Below is a small trained network, with its code and all its weights. Each question gives an input and a target symbol and asks what happens when units are switched off, that is, made to give their printed mean instead of their output.

import numpy as np


def w(rows, s, z=0):
    codes = np.array(rows[::2]) - 128.0
    scale = np.full(codes.shape[1], s)
    scale[-1] = z or s
    return codes * scale


def norm(h):
    return h / np.sqrt((h * h).mean(-1, keepdims=True) + 1e-5)


def f(y):
    return np.maximum(y, 0)


def softmax(a):
    e = np.exp(a - a.max(-1, keepdims=True))
    return e / e.sum(-1, keepdims=True)


def log_softmax(a):
    a = a - a.max(-1, keepdims=True)
    return a - np.log(np.exp(a).sum(-1, keepdims=True))


def net(x, mask):
    ids = ['ΘΛΞΨαβηστ'.index(c) for c in x.split()]
    T = len(ids)
    res = E[ids] + P[:T]
    u = 0
    for l in range(2):
        r = norm(res)
        for j in range(3):
            rows = slice(2 * j, 2 * j + 2)
            q, k, v = (r @ M[l][rows].T for M in (Q, K, V))
            z = softmax(np.where(np.tri(T) > 0, q @ k.T / 2**0.5, -1e9)) @ v
            o = O[l][rows]
            res = res + np.where(mask[u + j], z, o[:, -1]) @ o[:, :-1]
        u += 3
        y = f(norm(res) @ A[l][:, :-1].T + A[l][:, -1])
        res = res + np.where(mask[u : u + 4], y, B[l][:, -1]) @ B[l][:, :-1]
        u += 4
    return log_softmax(norm(res)[-1] @ U[:, :-1].T + U[:, -1])


Q, K, V, O, A, B = {}, {}, {}, {}, {}, {}
E = w([
[153,255,224,133],'Θ',
[46,149,137,62],'Λ',
[75,149,101,72],'Ξ',
[130,238,80,78],'Ψ',
[143,117,78,97],'α',
[68,145,90,54],'β',
[161,194,77,170],'η',
[140,60,179,131],'σ',
[100,130,248,160],'τ',
],0.0024)
P = w([
[247,116,72,54],'0',
[196,135,80,87],'1',
[164,144,92,122],'2',
[162,129,89,137],'3',
[167,119,100,143],'4',
[179,106,98,155],'5',
[173,100,117,165],'6',
[192,85,113,181],'7',
[178,81,119,189],'8',
[189,77,112,180],'9',
],0.0012)
Q[0] = w([
[144,179,58,90],'L0H1',
[150,95,120,152],'L0H1',
[135,78,245,196],'L0H2',
[88,192,241,198],'L0H2',
[250,145,69,160],'L0H3',
[176,127,150,248],'L0H3',
],0.0027)
K[0] = w([
[172,190,128,205],'L0H1',
[155,117,168,146],'L0H1',
[98,115,123,69],'L0H2',
[30,220,141,28],'L0H2',
[116,95,59,60],'L0H3',
[137,230,4,64],'L0H3',
],0.0028)
V[0] = w([
[210,184,75,98],'L0H1',
[28,151,186,186],'L0H1',
[48,151,132,141],'L0H2',
[240,126,58,120],'L0H2',
[146,156,34,83],'L0H3',
[168,7,146,64],'L0H3',
],0.0019)
O[0] = w([
[35,159,159,180,227],'L0H1',
[159,100,84,85,1],'L0H1',
[250,93,170,144,107],'L0H2',
[24,204,163,176,172],'L0H2',
[77,61,140,174,248],'L0H3',
[46,197,78,179,217],'L0H3',
],0.0019,0.00068)
A[0] = w([
[134,114,195,70,227],'L0N1',
[131,42,227,184,255],'L0N2',
[68,126,132,225,162],'L0N3',
[138,130,3,128,137],'L0N4',
],0.0021,0.00099)
B[0] = w([
[133,136,78,158,240],'L0N1',
[70,147,87,5,254],'L0N2',
[189,125,116,15,191],'L0N3',
[78,153,209,169,195],'L0N4',
],0.0023,0.0014)
Q[1] = w([
[185,28,162,178],'L1H1',
[94,184,2,84],'L1H1',
[145,78,101,169],'L1H2',
[139,234,119,79],'L1H2',
[196,167,130,233],'L1H3',
[224,120,169,229],'L1H3',
],0.0034)
K[1] = w([
[85,143,92,58],'L1H1',
[220,64,45,203],'L1H1',
[122,186,85,140],'L1H2',
[119,57,139,68],'L1H2',
[82,252,42,141],'L1H3',
[96,203,3,115],'L1H3',
],0.0038)
V[1] = w([
[71,95,180,139],'L1H1',
[37,155,183,128],'L1H1',
[124,139,194,163],'L1H2',
[143,111,154,106],'L1H2',
[141,219,22,134],'L1H3',
[123,3,101,136],'L1H3',
],0.0025)
O[1] = w([
[125,138,37,93,135],'L1H1',
[210,147,79,99,252],'L1H1',
[99,154,132,68,64],'L1H2',
[105,113,122,112,116],'L1H2',
[159,2,131,191,185],'L1H3',
[37,150,99,90,45],'L1H3',
],0.0026,0.0014)
A[1] = w([
[35,47,101,70,185],'L1N1',
[53,51,125,91,105],'L1N2',
[219,32,208,130,172],'L1N3',
[185,129,6,149,254],'L1N4',
],0.0022,0.00073)
B[1] = w([
[213,155,131,187,253],'L1N1',
[205,114,70,248,199],'L1N2',
[43,223,56,88,170],'L1N3',
[16,37,251,101,209],'L1N4',
],0.002,0.0023)
U = w([
[117,103,107,143,62],'Θ',
[33,41,160,152,173],'Λ',
[173,134,146,255,178],'Ξ',
[197,186,186,145,133],'Ψ',
[216,27,60,48,148],'α',
[128,138,94,147,41],'β',
[41,205,47,136,135],'η',
[128,116,128,128,1],'σ',
[114,191,181,16,196],'τ',
],0.0065,0.0033)

Each question gives the input, a string of symbols that net reads in full, and the target symbol t.
The units are the heads (2 rows each of Q, K, V and O) and the neurons (one row each of A and B). Each row of codes is followed by its name. A weight is (code - 128) times the scale printed after its matrix; where a second scale follows, it is the last column's (O, A, B and U).
mask holds one flag per unit, layer by layer, with each layer's heads first. A switched-off unit (its flag False) gives its mean, the last column of its rows in O or B, instead of its output. The means were averaged over made-up inputs and are rounded, as every weight is.
A unit's drop is (log p(t) with every unit on - log p(t) with that unit switched off) / (log p(t) with every unit on - log p(t) with every unit switched off).
The circuit of an input: a set's keep is (log p(t) with only the set's units on - log p(t) with every unit switched off) / (log p(t) with every unit on - log p(t) with every unit switched off). Starting from the 12 units with the biggest drops (on a tie, the unit counted first), units are removed one at a time, each time the one whose removal leaves the highest keep (on an exact tie, the one counted first), for as long as the keep stays at least 0.8.
units of the circuit, in order: the units of the circuit, biggest drop first
most important unit: the unit with the biggest drop
top k neurons: the k neurons with the biggest drops, biggest first
top k neurons in layer l: the k neurons of layer l with the biggest drops, biggest first
which heads matter: for each layer, one digit per head in row order, 1 if its drop is at least 0.15 and else 0, layers parted by /
drop when u is switched off: that unit's drop, to one decimal
input β α η Ξ, target Ξ: which heads matter => 000 / 001
input Λ Λ Λ Λ Λ Λ Ξ Ξ, target Λ: units of the circuit, in order => (L1N4)
input Θ Λ η η β, target Ξ: which heads matter => 000 / 000
input Ψ σ Λ β Λ η Ψ, target Ξ: units of the circuit, in order => (L0N2 L1H3 L1H1)
input Λ η Λ Λ α τ Λ Λ Λ Λ, target α: top 3 neurons => (L0N2 L1N3 L1N1)
input η α σ Ξ η Λ Λ Λ η σ, target α: top 2 neurons => (L0N2 L1N3)
input η Λ β, target Ξ: which heads matter => 000 / 001
input Θ η η Ξ Ψ η α, target Λ: top 3 neurons in layer 1 => (L1N1 L1N3 L1N2)
input α τ Ξ Λ Ξ Λ Ξ, target Λ: units of the circuit, in order => (L1N4 L0N2)
input Λ Ψ Λ Ξ α Λ Θ Λ η Ξ, target Ξ: which heads matter => 000 / 000
input Λ Λ β, target Λ: top 2 neurons => (L1N4 L0N2)
input Λ Ψ τ Λ η η Λ, target Ξ: which heads matter => 000 / 000
input Ξ σ τ Λ σ Λ Λ Λ τ Ξ, target τ: top 2 neurons => (L1N2 L0N4)
input Θ σ η τ α, target Λ: most important unit => L0N2
input Λ η Ψ Θ τ Λ τ σ, target α: drop when L0N2 is switched off => 0.2
input Λ τ Λ η η Λ, target Ξ: drop when L1H3 is switched off => 0.0
input α τ Ψ Λ Λ Λ, target α: drop when L1N3 is switched off => 0.1
input Λ Λ σ Ψ Λ τ Λ Ξ, target τ: drop when L0H1 is switched off => 0.1
